What can hang from each mark
nesop: dobim fezol sebe
tevi: domot fezol geluf sebe
zesez: sebe tevi
vinup: geluf nesop
domot: fezol geluf vinup
buge: sebe tevi zesez
sebe: buge geluf nesop zesez
fezol: dobim vinup
geluf: dobim sebe
dobim: geluf sebe vinup

Each row was made from one small tree. The marks that hang from a mark follow it in brackets, in alphabetical order. Every link used is in the known rows. Write each row's tree.
Each row is shifted at random along 8 fixed directions that mean nothing.
Known rows
fezol{dobim vinup{geluf nesop{sebe{buge{tevi} zesez}}}}: [ -78  -94  -63   -4 -325 -384 -424  289  255 -130 -153  300 -449 -238
 -414  -20  126 -167  394  899  -76 -383  281  225 -132 -235 -238  -14
  149  -99  127  125 -197  221  508 -193  284 -119  172 -263  136   62
 -262  205  334  139]
vinup{nesop{dobim{sebe{buge geluf zesez}} fezol}}: [-128  -56  -64    0  -58 -197 -377   14  412 -101 -254   32 -202  199
 -243 -222  209  -85  174  492  -47 -204 -135  316  -90 -442 -109   13
  -23 -117  328  197  -78  179  -27 -345  214  272  229 -458 -151   25
  -62   63  -63   44]
nesop{fezol{vinup{geluf}} sebe}: [-373  -65   36  -96 -118   12 -106  187  -43  -21  329 -173  -75  211
  -59 -444   22  257   85  -50  -64   66 -193   65  175 -255  147 -226
 -116  -11  228  705  186  247  -59 -385   33  337  108   -3 -229 -134
 -366  104  -47  -15]
vinup{geluf{sebe{buge}} nesop{fezol}}: [ 111  102  107  -80   78  -85 -181  221  204 -122   11  117 -153  168
 -300 -261  238   27  -68  365   48 -201   24  401  197 -261 -233 -129
  -24 -117  412  565  162  340 -111 -172   95  353  192  -10 -138  -10
 -259  264 -247 -167]
zesez{sebe{buge geluf}}: [-297 -242  135  119 -230 -136 -278  349  428 -382  210  365 -202  -45
 -487 -115 -147   24  160  721  337 -255  221  239  476  -34 -213 -168
    9   27  277  314   79  467   52  -21  137  191  -37  -12   89   51
 -395  213  -15 -104]
vinup{nesop{dobim sebe{geluf}}}: [-175   15 -232   25 -212 -265 -368 -107  258   88 -199   17 -220  278
 -329 -261  -74   -9  470  240  -56  -61 -392  333 -150 -251  106  122
  -25 -233  150  315 -291  -90  -69 -400  277  443  172 -398 -220  162
 -213   12   42  211]
domot{fezol{dobim{sebe{buge{zesez}}}} vinup{geluf nesop}}: [-420  -57   48  -24   57  298 -124  119 -124   51    7 -284  -47 -155
  115 -399   64 -160  384  324   10  -56 -342  119   17 -383  175   40
 -148  -87  268  801  142  192  161 -176  417  324   43  233  124  -70
 -101   14   82 -234]
vinup{geluf{dobim} nesop{sebe}}: [-169  -95   54   23 -155  -60 -423  233  327 -174  106  228 -283  139
 -462 -106 -103 -141  165  408  155 -116   29  375  305  -96 -110 -147
 -138 -138  280  356  -94  397 -140 -124  324  364    7  157 -122  286
 -414  205  177 -162]
geluf{sebe{buge{tevi} nesop{fezol{dobim vinup}}}}: [-196   93  -40   41 -137  -39 -286  226   -1  -85   70  166 -149 -196
 -136 -266  -43 -150  233   56 -154  -95 -241   45  -47 -347  174  -20
   94  -72  201  441  -53  259  340 -290  112  259 -121  -41 -127  -79
 -107  114   49 -117]
tevi{domot{fezol} sebe{geluf nesop{dobim{vinup}} zesez}}: [-510  -61 -343 -122 -256  418  -98 -186 -219   27 -169  -79 -243  -81
   34 -310  107 -312  327  160  -55  125 -147  173  200 -308  478  172
 -434 -124  131  317   68  112  235  -86  365  -18  -60  -73  -34  106
 -116   27  352  111]
tevi{domot{vinup} fezol geluf{dobim} sebe{buge zesez}}: [-526    2  -71 -213 -192  139 -278  -38 -133   43  -86 -114   33   79
  154 -115  109  -57   16  -91  -30 -223 -243  355  289  -96  286  -56
 -138  371  368  287  191  303   -4 -177  240   83   85 -281 -134   32
 -123  139   -7 -129]
sebe{buge geluf{dobim} zesez}: [-150  -48   25  161 -176  125  -44  -47  -55  130 -226 -212  177 -345
  124 -151   22 -237  340  502  192 -172 -341  235 -141 -389  187  442
   65 -144   -9  366  -59 -101  273 -128  274  162 -115 -318  132 -128
  198  -88   26  129]
vinup{geluf nesop{dobim fezol sebe{buge{zesez}}}}: [-166  176 -387  -95 -126 -280 -236 -230   87  167 -362  -16 -145  468
   29 -375  309  103  335  328 -336 -179 -174   59  -15 -398   26   50
  -80 -284  149  407 -184 -108   95 -396  189  357  377 -648 -138 -261
  -94  146 -143  372]
nesop{sebe{geluf{dobim} zesez{tevi}}}: [-474 -151  -63   94 -255  453 -157  104 -108  -57  199  -44  228 -236
  253 -221  -96 -173  372  173   88   62 -283 -165  344 -192  383  108
 -195  -47  186  361 -193  193  343 -167  361  157 -344   30   69 -282
  -58   59  440   59]
tevi{domot{geluf{sebe} vinup{nesop{dobim}}}}: [-584   65  -52   81 -322   78 -353   71  -15  192  -82    2  -97   -5
 -172 -121 -368 -122  590    4 -213 -128 -571  215   -2    6  672  127
    0  174  279  367 -162   49  470 -278  438  208 -137  -92 -102 -107
  -48  123  387  133]
dobim{sebe{geluf zesez}}: [  -1 -144  165  107   55  265 -211  235  189 -216  -34   30  153 -269
 -168   -7   91 -367   16  495  334  -48  -89  325   -5 -299    0  164
 -185  -88  315   71  106  356  314  -20  115   31 -181   21  -75  175
  -53   -4  106 -279]
nesop{sebe{buge geluf{dobim{vinup}} zesez{tevi{fezol}}}}: [-476   19  -68 -229 -133   53 -281  290  126  -67 -143 -103  115   -2
 -125 -274 -168   17   99  114  119 -210 -340  396  -43 -208   76  -67
 -193  114  415  656   60  360 -171 -291  320  259  -91 -132 -176  -25
 -147  134 -189 -353]
dobim{geluf{sebe{buge nesop zesez}} vinup}: [ 118   68 -232 -144  -19 -132  -44   97   98   -8 -483    4  -34 -116
 -230 -219  116  -60  170  409   96 -187 -238  542 -327 -281   57  279
  -28 -133  265  439    8  124  157 -156  222  257   -5 -276  -20  256
 -153   62 -267 -198]
domot{vinup{geluf{sebe{nesop}}}}: [ -64  111  -77 -123 -103 -203  -99  218   71  184  -63    2  -89   54
 -293 -359  -30  252  426  200  -39 -195 -470  350 -157 -192  240  127
  129  -81  242  698  -56  -64  174 -339  371  318   72 -162   23  -60
 -275  187 -100  123]
vinup{geluf nesop{dobim{sebe{buge{zesez}}} fezol}}: [   7 -175  316  242  126  172 -245  -10  118 -177  107 -110   94 -128
  165  -62  351 -355   42  361  -26   84 -117  117   63 -520 -163  122
   51  -98  347  186   75  257  467 -259   46  148   -1 -151 -115 -148
  126   89  153  -16]
domot{geluf{dobim sebe{buge zesez}}}: [  31  132 -364  -28 -271 -156  -58 -115    5  102 -550  181  -91  346
  -10 -157  453 -162  217  588   11 -425  181  279  242 -133  -57  183
 -143 -270  117  -19 -267  103   17   27   57  125  253 -451   43  214
 -242   44  -33   34]
sebe{buge geluf nesop}: [ 435  138 -201 -130   27  105  150   20 -106   76 -353   18 -105   78
  -44 -501  701  -48  -59  624  248 -245  172  334   94 -366 -194   90
 -231 -390   -6  561  154   -6 -129   90  -17  128  417 -125   33  153
 -362   22 -409  -48]
sebe{buge geluf zesez}: [ -87    2 -152  -37 -126  257  -18    9 -119  -28 -134 -118  140 -103
  138 -330  257  -81   95  508  227 -181  -62   87  233 -303  134  111
 -232 -144    2  430  114  134   22   45  176  151   57 -157   96  -68
 -145  -54 -140  -42]
dobim{sebe{buge{zesez}} vinup}: [-284  -44  -83   19 -187 -253 -291   88  140  -53 -152   80  170 -142
 -216    2 -256  -68  286  256   74  -93 -434  229 -300 -166  223  264
  113   76  215  259  -61  129  479 -247  247  278 -226 -395  -40   32
  -13   95 -160 -124]
buge{sebe{geluf} zesez{tevi}}: [  63  -18   -6   35 -159 -121 -162    1    7 -138   44  -49  315 -302
 -280   16 -111 -353  185  263  305   -9 -494  607 -177 -331 -206  424
   15 -265  202  314 -193  -10  209 -247  129  224 -178 -187 -137  351
  -82 -175  -86 -331]
buge{tevi{domot{vinup} fezol geluf{dobim}} zesez{sebe}}: [-153  141  -92 -282 -266  -24  -34   79 -168  208 -141   68  171   42
   62 -137  311   32   55   48 -106 -305 -183  397  -51 -102   22   82
  -41   93  442  472   63  -72  535 -397   59 -248  184 -304  -84 -218
 -147  329   58   41]
nesop{fezol{vinup} sebe{buge geluf{dobim} zesez{tevi}}}: [-454  -70 -120   12 -262   81 -203   31 -118  -86   67 -159   12  -44
  129 -300   50 -138  179    7  -27  -53 -266  127  101 -391  128   27
 -100  -31  187  345  -97  285  -73 -297   92  242  -33 -232 -120    9
 -127 -113   79 -154]
nesop{fezol sebe{buge geluf{dobim}}}: [-366  -97  -90  123 -294 -171 -226    0  226 -156  -29  192 -304  167
 -252 -172   56 -123  263  425   51 -130  179  166  297 -218  -25    2
  -55 -134  134  151  -93  226  -50 -163   33  244  103 -325  -74   60
 -213  111   68  173]
tevi{domot{vinup} fezol{dobim{geluf}} sebe}: [-284   18 -161 -214 -194  -23  -25 -111 -243  285 -292 -125 -210  151
    4 -253  243  -67  183   -7  -58  -83 -185  421 -175  -92  135  107
 -165   13  255  471   62 -143  159 -271  102  101  349 -257 -156  239
 -201  115   25   71]
tevi{domot{vinup} geluf sebe{buge nesop{dobim} zesez}}: [ -64 -207  259  115 -117  -14 -160   89  185  -54 -260   35 -163 -346
 -153   26  248 -257  118  582   61 -262  143  541  -87 -283   -1  215
  206  241  290   97  189  224  565  -32   63 -225  117 -336   29   49
   48  144   39  109]
domot{fezol{dobim} vinup}: [-270 -180  388   50 -168  292   25  187  -79   66  404 -243   93   99
  183 -483  305  103   96   20   23  -71 -181 -107  171 -293  161 -154
  -19   35  190  726  254  120  144 -319   11  191  209  151  -12 -216
 -171   10   56  -45]
domot{geluf{sebe{buge{tevi{fezol{vinup}}} nesop{dobim}}}}: [-107  140  -69  -54 -148   74 -332  169  -49 -128   20  129  -61  126
   60 -241  353 -119  162   91 -223 -191 -124   15  267 -214   90 -189
  -83   20  294  207  -49  311  316 -281   43    7  113 -164 -184  -67
 -274  175  226  -37]
geluf{dobim sebe{nesop zesez{tevi}}}: [ 257  -43 -180  -11 -294   16  153 -231 -131  110 -163   60  -42  -22
   93 -307  474 -127  205  250   46    5  -64  300   68 -378 -132  386
   88 -428  158  352 -343 -142  111 -186  120  250   95 -196  121  177
 -168   48   30  101]
nesop{dobim{geluf vinup} fezol sebe{buge zesez}}: [-163  -11 -164  -12  -48 -120 -220  -83  102   14 -303 -181  118  380
  163 -262  357  -60   27   -2 -210 -104 -214  110 -237 -387  103   18
 -148    2  288   87  -11  204  136 -431 -143  196  207 -676 -352    9
  -15  -47 -164  -10]
tevi{domot fezol{dobim vinup{geluf nesop}} sebe{buge}}: [-107  -84  -75 -242 -233 -326 -105 -178 -185  270  -89 -129 -496  194
   32 -315  470  170  184  240 -204 -128  -71  409  -21 -235 -213  -12
  161    3  186  576   30 -207   51 -461  216  170  563 -392  -81   67
 -306  196   20  264]
fezol{dobim{geluf} vinup{nesop{sebe}}}: [-176   37  -59  -74  121  248 -291  295  -53  110  -85 -138  -18   24
   -1 -370  -38  -94  140  -39  -18   -1 -462  146 -195 -201  283 -142
 -276  -58  285  651   65  271  109 -275  218  420  -13  240 -312  106
 -251  -14   71 -379]
geluf{dobim{sebe vinup{nesop}}}: [ 158 -238  371  -60   11   18 -165  370  256   17  246   71   51   65
 -138 -220  258  125 -117  117  124  -19 -147  265  -69 -168  -59 -120
  124  108  506  575  122  300  247 -377  134  224   13  172 -180  -26
 -289  295  -39 -290]
fezol{dobim{sebe{buge}} vinup}: [ 115  -82   91    1   63   34   13  301  -49  213 -191   14  -57   55
  134 -375  468   27  -52  381   73 -192  119   25 -131 -230  -59  -80
  -14  -32  203  488  141  212  338  -90 -163  119  213  -29 -102  -77
 -183  103 -248 -214]
buge{zesez{tevi{domot geluf sebe{nesop}}}}: [ 227  -74  170  -81  -47  228  -52    7 -130 -139   72   32  308 -227
  134   -7  449 -218 -150  161   90  -45 -194  446  145 -221 -162  170
   -5   67  367  274   82   52  539 -215   93  -88   23 -171 -122   20
 -153  170  115 -107]
domot{geluf vinup{nesop{sebe}}}: [-230   90 -266  -12 -212  165   21 -163 -323  190  -35 -132 -122   46
   34 -442  223  -34  527  120  -73   68 -210   17   65 -182  437  164
 -131 -225   86  472  -58  -60  208 -107  192  218  217   13  118   19
 -343   14  152  244]
domot{vinup{nesop{fezol}}}: [ -77   95  130  155 -201  123 -254  -47 -145  -53  201   54  -48 -203
 -171 -114  178 -362  170  -42  -14   90 -305   72 -114 -365  291  203
   18 -157  139  118   91  103  410 -151   66  102   42  -62   -1   67
    3   14  203  131]

Which tree is each row?
[-506    7 -304    2  -29  273 -211  160   -4   57 -246  -39   57  114
   84 -374 -226  -51  309  223   86  -29 -282 -100  181  -19  429  -97
 -395   13  173  610  -75  285   64  -15  282  487 -180   13  -87  -46
 -172  112  -41 -160]  nesop{dobim{geluf sebe{buge}}}
[ -10  135 -306 -203 -165   57   77 -112 -221   41 -153  -25  216 -180
 -146 -276  -73  -86  123  188  231    7 -149  423  -61 -237   17  286
 -157 -298  144  767  -18    6   46   11  126  320  -29   42   -2  186
 -257   97 -386 -237]  buge{tevi{sebe} zesez}
[-521    9 -197  -59 -184  432 -276   93  -66   12 -141  -65  -93 -163
 -112 -265 -327 -301  250  265   48   15 -181  276  208 -155  289    3
 -430  -88  249  659  -80  308   65   12  473  269 -205  247  -82   23
 -120  118  192 -194]  vinup{geluf nesop{dobim sebe{zesez{tevi{domot}}}}}
[-200  208 -483 -371 -107   60 -277  138  -59  -70 -519  158 -205 -205
 -375 -185  -27 -345  228  313   87  -95 -151  469 -277 -211   81  113
 -439 -276  240  447  -27  180  132  -53  449   67  -21    6  -66  455
 -289  192   90 -217]  buge{tevi{fezol{dobim{geluf vinup}} sebe{nesop zesez}}}
[ 126  102 -162 -199  -49  133  -80  118 -102   71 -124   35  352  -29
   66 -180  232 -110   19  219  159 -212 -194  341   34 -228  -32  136
 -192 -155  272  511  -68   76  200 -159  157   64   -5  -87 -137  -11
 -234  141  -93 -256]  buge{tevi{sebe{geluf{dobim}}} zesez}
[ 152   53 -103 -133 -353 -287 -211 -129  100  -85  -37  109  119   45
 -124 -149  253   15   15  294  -76 -349 -216  386  -22 -305 -124  116
  147  -13  104  370 -104 -129  256 -401  161  143  234 -573  -76   12
 -207   74 -251  -30]  sebe{buge{tevi{domot} zesez} nesop}
[  41   -7 -288 -303  -36  -83  -44  233   79   74 -342   37   29  240
  -35 -381  450  215  -16  510  126 -316   42  211  -29 -176   14  -73
 -230   -6  261  425  105  222   44 -134  125   53  230 -325  -52   -2
 -384  142 -331 -185]  dobim{sebe{buge geluf zesez} vinup}
[  69  286 -555 -294 -206  -83   71   94 -249   38 -318  235 -322   34
 -155 -469  389   35  186  304 -130 -157  143  139   24 -199   84  -15
 -222 -296  125  600  -55   75  177  -95   31  108  228 -128   35   64
 -443  243  -81   48]  dobim{geluf{sebe{buge{tevi} nesop{fezol{vinup}}}}}
[ -49   62   89  -40  -44  249 -226  135   44 -127  216  132 -157  234
 -209 -336  405 -167  -27   27   -9  -57   94   78  226 -248  111 -220
 -263 -102  396  278  232  457   60  -91  -73  139  274  200 -113  128
 -334  102   14 -228]  domot{fezol vinup{nesop{sebe}}}
[  -4   74  -13  -75 -237  -46  136   50 -201  164 -150   59  -24 -291
  -55 -176  133 -105  191  195   71  -17   29  323 -191 -184   10  318
  157 -110  273  610   11    5  420 -156  -20   43  -73  -76   52  -80
   -7  333 -128   47]  geluf{dobim{vinup} sebe{buge{tevi{fezol}}}}
[-354   38 -118    2 -287  -54 -291  -55 -110    5  -65  -25  377 -201
   -6   78 -311 -206  405   -7   91  -42 -744  355  -60  -89  169  368
   53   -5  198  318 -333  -81  306 -302  440  322 -305 -328  -50   88
  -14   78  241   13]  buge{zesez{tevi{geluf{dobim} sebe}}}
[  20  -95    3 -169 -301 -239   93  -21   22   66   60   23  221   37
  -59 -269  150  323  164  281   74 -113 -193  269  -28 -169 -178  181
  220  -85  263  745 -119 -199  265 -352  163  275  171 -329   75 -197
 -236  246 -247  142]  buge{zesez{tevi{sebe}}}
[-553   79 -166 -131 -324  197 -249  163  109  -58 -249  155 -213   52
 -336 -117 -170 -274  310  270  -82 -243 -195  414  198  -89  422   58
 -331  -11  332  291   -3  293  221 -159  479   51 -168   25  -68  149
 -166  155  384 -163]  tevi{domot{fezol geluf{dobim{vinup} sebe{nesop zesez}}}}
[-254  290 -342 -268   15   63 -180   17  -75  135  -68   21  103  256
   12 -451  100  271  259 -121 -189  -39 -589  -34  113 -190  454  -57
 -185  -61  237  622   48  -73  129 -381  388  384   71 -319 -149 -357
 -214  279  -57  320]  tevi{geluf sebe{nesop{fezol}}}
